-14	12	1	-18	-5	18	-24	11	0	-2	11	18	22	-2	-13	-15	0	2	0	25	19	14	-1	2	-19	66 -> 2
27	-1	23	-12	16	-31	7	0	-5	16	3	-19	3	6	17	-10	-23	-56	1	25	1	-4	2	-22	-14	43 -> 6
-16	12	-28	24	-48	50	9	-9	9	-17	-14	-9	-29	-6	4	17	31	50	50	-25	-8	-6	5	30	20	-52 -> 7
-15	28	-19	21	-8	15	33	10	5	-29	22	-1	-28	-10	11	-5	6	-7	-13	-14	-25	-7	-8	-4	-11	-29 -> 3
-36	13	-19	27	-32	74	-4	3	9	-7	3	20	-24	-10	-22	6	27	64	40	-26	-16	9	4	46	13	-15 -> 2
-31	17	-27	25	-34	59	0	5	10	-21	1	8	-28	-9	-5	7	27	46	18	-22	-15	2	-1	35	10	-30 -> 4
33	-2	30	-20	32	-17	-3	9	-1	13	-3	-11	-6	1	10	-16	-23	-41	2	7	12	1	2	-16	-13	69 -> 5
-41	34	-33	26	-22	69	18	3	11	-1	17	16	-22	-7	-31	1	16	76	42	-27	-18	13	3	49	9	-2 -> 3
-24	21	-39	22	-52	37	34	-10	7	-15	0	-11	-20	-3	1	15	24	41	43	-12	-20	-5	4	44	14	-42 -> 8
-25	5	-27	24	-38	75	-4	-3	11	-17	-19	11	-34	-8	-4	16	35	73	49	-29	-10	3	4	46	21	-38 -> 5
-17	13	10	-28	16	6	-38	12	-1	-2	10	32	30	-6	-33	-20	-7	13	-3	26	46	23	0	1	-22	84 -> 0
-29	17	-28	17	-15	55	5	10	7	-5	-2	20	-17	-8	-26	-5	19	62	21	-13	4	21	1	39	4	25 -> 2
7	9	-14	22	-50	20	47	-6	1	9	-4	-35	-32	-4	17	12	5	8	34	-15	-48	-18	2	30	16	-65 -> 9
24	1	15	-15	19	-61	26	1	-7	9	14	-20	11	7	19	-12	-28	-67	-15	25	-21	-7	-2	-21	-20	24 -> 6
-31	9	-10	-5	-9	67	-16	19	-2	18	-8	23	1	-5	-30	-17	16	51	9	6	20	23	2	27	-3	66 -> 1
-1	23	0	13	-9	-2	50	8	-1	-19	25	-15	-28	-9	17	-7	-7	-30	-8	-18	-39	-15	-7	1	-10	-38 -> 4
-30	24	-28	30	-23	39	22	8	9	-31	14	9	-25	-9	1	1	23	19	3	-20	-16	3	-7	20	4	-42 -> 3
-25	12	-22	25	-23	50	-3	16	8	-35	3	19	-29	-14	3	2	26	34	-8	-26	-6	3	-8	18	0	-39 -> 1
-35	2	-29	27	-45	66	-2	-1	10	-14	-5	11	-23	-9	0	16	41	69	22	-16	-24	-1	1	39	15	-45 -> 4
2	-14	24	-26	14	10	-46	11	-1	-3	-13	9	10	-9	2	-9	7	2	10	23	34	7	2	-4	-9	73 -> 2
10	4	3	0	4	-20	-3	13	3	-39	26	10	4	-9	19	-7	-4	-48	-34	8	-11	-6	-12	-34	-20	-12 -> 2
-18	0	11	-18	3	25	-44	13	0	2	-7	25	17	-7	-19	-11	8	24	4	24	35	19	1	10	-11	68 -> 1
-43	14	-23	20	-27	72	-6	3	7	-2	5	23	-15	-9	-29	4	26	96	33	-21	-15	11	4	52	13	-6 -> 2
9	20	-13	19	-44	13	61	-6	-1	11	5	-32	-33	-3	13	8	-2	5	32	-12	-52	-17	2	28	9	-62 -> 9
30	-5	31	-22	14	-8	-1	1	-2	25	-8	-14	-3	1	6	-10	-21	-23	32	16	5	0	7	-2	-4	70 -> 6
-29	20	-21	11	-9	43	4	18	4	-17	12	18	-12	-8	-16	-11	12	18	-8	-7	5	15	-5	12	-9	20 -> 1
10	-4	9	13	-23	2	42	-9	-4	-6	-20	-36	-36	-8	39	14	23	-8	20	-25	-38	-31	2	4	13	-63 -> 9
-20	15	-2	-20	9	-19	-21	13	0	6	18	25	24	-2	-36	-19	-6	22	10	35	29	25	-2	16	-20	81 -> 0
6	-12	7	-4	-2	-1	-23	12	1	-26	-5	7	-8	-11	24	-1	12	-30	-19	11	9	-5	-6	-23	-13	10 -> 3
9	4	-5	28	-19	-14	60	4	-5	-15	12	-35	-35	-6	41	6	3	-52	-35	-20	-49	-24	-11	-21	-5	-88 -> 7
24	3	21	-10	13	-43	30	7	-6	-8	22	-19	6	4	25	-11	-22	-87	-29	20	-12	-9	-5	-37	-22	13 -> 5
32	0	24	-13	7	-39	26	-1	-7	12	7	-21	7	6	19	-7	-24	-48	-6	24	-8	-8	-2	-23	-15	30 -> 7
-5	11	11	1	-20	27	26	-1	-4	17	-20	-25	-24	-10	10	-2	8	38	38	-23	-39	-16	8	26	11	7 -> 7

-30	-19	-35	1	2	-8	-5	30	-12	13	-10	-45	-2	-32	-21	12	-27	9	30	1	-1	3	-33	2	-28	-29	6	9	-6	-31	-32	36	14	48	2	1 -> 5
-6	1	-22	-4	0	-6	-6	23	26	-3	2	-30	-33	-9	-23	-6	-31	3	-4	12	4	3	-19	1	-1	-3	-4	7	-4	-1	9	22	22	28	-19	-3 -> 4
19	-3	19	8	33	-11	24	-1	1	-31	-13	10	16	6	20	4	-20	11	5	10	10	7	17	4	-68	-8	16	14	28	-36	8	7	-3	-21	3	19 -> 3
18	4	8	-2	29	0	20	6	10	-12	-9	-8	-3	2	0	-6	-41	9	5	11	-19	1	-11	4	-12	2	4	1	-1	2	20	11	7	15	-3	-5 -> 3
17	-20	31	4	12	16	19	-11	-1	12	12	22	3	2	-11	-6	23	-7	7	-3	-30	-10	-8	0	15	13	11	-23	-19	-8	14	12	-17	-27	13	23 -> 4
10	-12	13	6	-8	4	2	0	10	-2	18	23	-37	4	-8	-3	47	-15	-3	-3	4	4	10	-5	2	16	3	-22	-16	-12	20	10	-5	-27	3	20 -> 5
-23	1	-48	-27	-27	9	10	7	-29	18	18	-37	-15	15	-8	-13	19	-22	62	-16	11	22	-5	7	20	26	10	-15	-6	-14	-18	9	10	47	-13	5 -> 9
14	-1	4	5	5	6	-13	14	40	4	17	-1	-45	-18	-26	-19	9	-5	-44	14	-9	-7	-14	-7	21	12	-17	-14	-21	28	47	20	15	7	-23	8 -> 1
-22	-12	-13	1	-41	6	-6	5	-15	28	8	-4	-29	-1	-18	5	63	-21	14	-15	0	10	3	-1	28	9	9	-16	-25	-8	7	18	-8	-5	8	8 -> 6
-2	14	-11	-1	24	-11	2	17	-15	-16	-1	-47	6	-28	2	-13	-89	8	4	11	-12	19	-15	3	5	-7	-9	13	12	-12	5	17	19	28	-18	-3 -> 1
25	-18	40	10	5	15	-5	-3	31	0	19	32	-19	-8	-13	-1	39	-2	-33	0	-14	-17	0	-10	5	12	-4	-17	-19	0	35	13	-6	-47	7	27 -> 2
4	-32	-3	7	-17	5	9	7	-4	-6	8	17	-35	-7	-23	6	49	-3	-26	-6	4	-18	-1	-4	-27	2	8	-7	-7	-29	23	19	4	-27	6	47 -> 5
27	17	2	-8	9	-5	-6	12	57	-15	23	6	-59	6	-16	-29	-9	-12	-64	27	18	-3	-2	-7	32	19	-21	-21	-17	32	47	2	27	20	-49	-7 -> 2
2	7	-29	-22	0	10	-8	17	37	7	27	-34	-36	-6	-24	-26	-29	-6	-7	12	8	-3	-26	-2	46	19	-18	-10	-13	27	11	9	31	43	-47	-4 -> 4
3	-25	24	14	11	5	7	5	2	-1	-10	9	1	-17	-9	10	9	6	1	-3	-21	-13	-5	-1	-30	-9	8	0	-9	-20	15	16	-3	-23	24	23 -> 3
38	16	11	-11	61	-7	34	11	-4	-44	3	-20	18	-14	21	-22	-101	16	-18	22	-20	7	-3	-1	-22	4	-7	1	19	-14	25	5	20	14	-22	7 -> 0
19	-7	28	14	-17	19	-16	-10	31	1	20	24	-24	3	-5	-4	53	-7	-15	-3	-8	-3	16	-7	25	25	-4	-14	-21	11	53	7	-15	-61	18	24 -> 3
8	-11	4	5	9	6	-7	16	23	4	4	-5	-28	-20	-24	-6	-10	4	-24	8	-26	-10	-24	-3	11	-1	-6	-7	-18	7	30	28	8	12	-5	10 -> 2
3	3	-2	2	34	-10	6	16	12	-7	-3	-19	-38	-25	-29	-24	-80	4	-35	18	-26	-14	-44	2	33	-9	-17	-7	-15	11	23	25	32	33	-34	-1 -> 0
-37	-7	-56	-20	-25	-2	5	16	-17	-5	16	-46	-47	1	-16	-12	13	-16	68	-11	29	4	-12	6	-7	18	-3	-10	-2	-26	-16	11	35	40	-17	11 -> 9
24	2	1	-1	31	1	12	14	25	-19	4	-4	-30	-6	-15	-19	-49	10	-24	19	-21	-11	-25	-1	-5	4	-7	-7	-6	2	44	24	20	20	-21	11 -> 2
5	-19	24	17	8	3	6	1	-3	-6	-10	10	-2	-11	-3	7	20	4	7	-3	-15	-10	0	0	-41	-4	8	-1	-4	-16	14	17	-8	-29	27	21 -> 3
-5	-7	-38	-6	-4	-9	3	25	13	-14	9	-25	-39	-5	-19	-4	-5	1	5	10	22	9	-9	-1	-38	-6	4	2	-1	-34	9	29	21	29	-18	16 -> 5
40	-7	27	13	40	-3	7	14	41	-35	10	31	-30	-24	-13	-18	-26	13	-70	24	-10	-22	-10	-10	-35	-3	-14	-9	-3	-11	59	21	20	-9	-23	33 -> 0
7	-10	-4	-1	-14	0	8	1	1	-4	16	7	-36	15	-4	-1	51	-14	1	-1	21	11	17	-3	-15	9	11	-10	-5	-28	12	11	-1	-17	-5	24 -> 6
-25	-2	-30	-3	10	-4	-11	20	11	6	-8	-53	-13	-23	-24	-7	-51	5	15	8	-3	-3	-34	4	11	-13	-6	15	-2	2	-6	27	26	41	-20	-3 -> 3
19	-6	22	3	1	5	9	-9	15	-7	18	22	-35	14	2	-8	43	-15	-7	-2	5	4	16	-4	3	21	4	-23	-13	-7	27	2	-5	-38	0	18 -> 4
-17	1	-11	-6	-34	13	-15	-1	-4	26	11	-11	-32	2	-21	-7	22	-15	11	-14	-33	-4	-11	-2	75	23	-12	-22	-32	30	23	5	-4	8	12	-5 -> 4
12	-13	20	14	24	8	1	7	22	-11	-7	6	-2	-20	-4	4	-12	13	-9	6	-27	-15	-10	-3	-27	-3	-1	0	-4	-5	28	22	0	-16	22	19 -> 2
31	-22	2	0	57	-18	31	20	-10	-32	-12	-13	56	-39	11	8	-45	19	-27	15	14	5	2	-4	-82	-24	12	16	31	-45	-23	13	13	19	-19	24 -> 3
